Here is a tiny trained network, its code and every weight. The questions are about switching its units off for an input and a class, where a switched-off unit gives its printed mean instead of its output.

import numpy as np


def w(rows, s, z=0):
    codes = np.array(rows[::2]) - 128.0
    scale = np.full(codes.shape[1], s)
    scale[-1] = z or s
    return codes * scale


def f(y):
    return np.maximum(y, 0)


def log_softmax(a):
    a = a - a.max(-1, keepdims=True)
    return a - np.log(np.exp(a).sum(-1, keepdims=True))


def net(x, mask):
    res = np.array(x, float).reshape(1, 7) / 4 @ E
    y = f(res @ A[0][:, :-1].T + A[0][:, -1])
    res = res + np.where(mask, y, B[0][:, -1]) @ B[0][:, :-1]
    return log_softmax(res[-1] @ U[:, :-1].T + U[:, -1])


A, B = {}, {}
E = w([
[41,103,31,201],'x0',
[155,144,173,254],'x1',
[150,172,88,120],'x2',
[140,152,106,125],'x3',
[210,28,52,96],'x4',
[131,134,125,127],'x5',
[148,164,93,121],'x6',
],0.0078)
A[0] = w([
[180,90,82,125,28],'n1',
[176,88,94,144,13],'n2',
[246,178,194,63,18],'n3',
[58,144,70,129,143],'n4',
[131,171,80,101,164],'n5',
[213,192,134,189,160],'n6',
[161,26,118,134,43],'n7',
[192,69,99,174,110],'n8',
[35,238,184,134,49],'n9',
[229,158,160,227,223],'n10',
[194,234,192,43,156],'n11',
[124,155,141,18,150],'n12',
[72,136,21,179,2],'n13',
],0.011,0.0061)
B[0] = w([
[133,190,196,77,163],'n1',
[157,173,182,121,151],'n2',
[139,113,198,206,193],'n3',
[159,104,154,176,202],'n4',
[107,113,88,115,174],'n5',
[99,94,117,134,206],'n6',
[173,155,144,94,175],'n7',
[140,172,146,86,193],'n8',
[169,185,144,81,218],'n9',
[76,100,79,51,255],'n10',
[134,108,132,171,222],'n11',
[65,111,90,104,195],'n12',
[137,78,247,145,198],'n13',
],0.012,0.0094)
U = w([
[171,100,193,221,41],'0',
[133,155,113,139,254],'1',
[181,251,151,90,34],'2',
[117,138,108,142,210],'3',
[49,109,110,93,18],'4',
[128,146,110,152,182],'5',
[131,132,112,147,156],'6',
],0.013,0.0089)

Each question gives the input, the list of numbers given to net, and the class t.
The units are the neurons (one row each of A and B). Each row of codes is followed by its name. A weight is (code - 128) times the scale printed after its matrix; where a second scale follows, it is the last column's (A, B and U).
mask holds one flag per neuron, in row order. A switched-off neuron (its flag False) gives its mean, the last column of its row in B, instead of its output. The means were averaged over made-up inputs and are rounded, as every weight is.
A unit's drop is (log p(t) with every unit on - log p(t) with that unit switched off) / (log p(t) with every unit on - log p(t) with every unit switched off).
The circuit of an input: a set's keep is (log p(t) with only the set's units on - log p(t) with every unit switched off) / (log p(t) with every unit on - log p(t) with every unit switched off). Starting from the 12 units with the biggest drops (on a tie, the unit counted first), units are removed one at a time, each time the one whose removal leaves the highest keep (on an exact tie, the one counted first), for as long as the keep stays at least 0.8.
units of the circuit, in order: the units of the circuit, biggest drop first
unit that matters most: the unit with the biggest drop
k most important neurons: the k neurons with the biggest drops, biggest first
drop when u is switched off: that unit's drop, to one decimal
input [-2,3,3,1,6,1,-3], class 2: unit that matters most -> n8
input [2,5,8,-7,8,2,1], class 2: units of the circuit, in order -> [n8, n1]
input [7,3,4,-5,0,-4,0], class 0: 2 most important neurons -> [n13, n4]
input [-1,1,-1,6,6,2,4], class 2: units of the circuit, in order -> [n1, n8]
input [6,-2,0,6,3,3,5], class 0: units of the circuit, in order -> [n13, n10]
input [-4,4,3,-5,8,2,3], class 2: units of the circuit, in order -> [n8, n1]
input [8,-5,-1,3,-2,4,-5], class 0: units of the circuit, in order -> [n13, n4]
input [8,-5,6,1,-5,3,8], class 0: units of the circuit, in order -> [n13, n4]
input [-8,2,2,1,8,6,4], class 0: 3 most important neurons -> [n3, n11, n9]
input [-5,5,7,7,-2,-3,0], class 3: 2 most important neurons -> [n10, n13]
input [0,7,-1,6,-1,0,5], class 4: 2 most important neurons -> [n10, n6]
input [0,-5,-2,-2,8,3,3], class 2: 2 most important neurons -> [n1, n7]
input [8,-2,1,-1,-6,8,8], class 0: 3 most important neurons -> [n13, n4, n10]
input [-5,7,-6,-4,-7,5,-2], class 2: 2 most important neurons -> [n9, n12]
input [7,4,0,-3,-5,5,0], class 0: 3 most important neurons -> [n13, n4, n12]
input [-5,6,4,3,5,5,-6], class 4: most important neuron -> [n10]
input [-6,6,2,5,-3,-6,8], class 6: 2 most important neurons -> [n10, n13]
input [-7,4,1,7,3,-2,7], class 0: 3 most important neurons -> [n3, n11, n9]
input [8,-3,4,8,-8,5,-8], class 0: drop when n4 is switched off -> 0.5
input [0,7,2,6,-4,-1,2], class 4: drop when n10 is switched off -> 0.7
input [-6,7,1,-5,-1,-6,-4], class 4: units of the circuit, in order -> [n10]
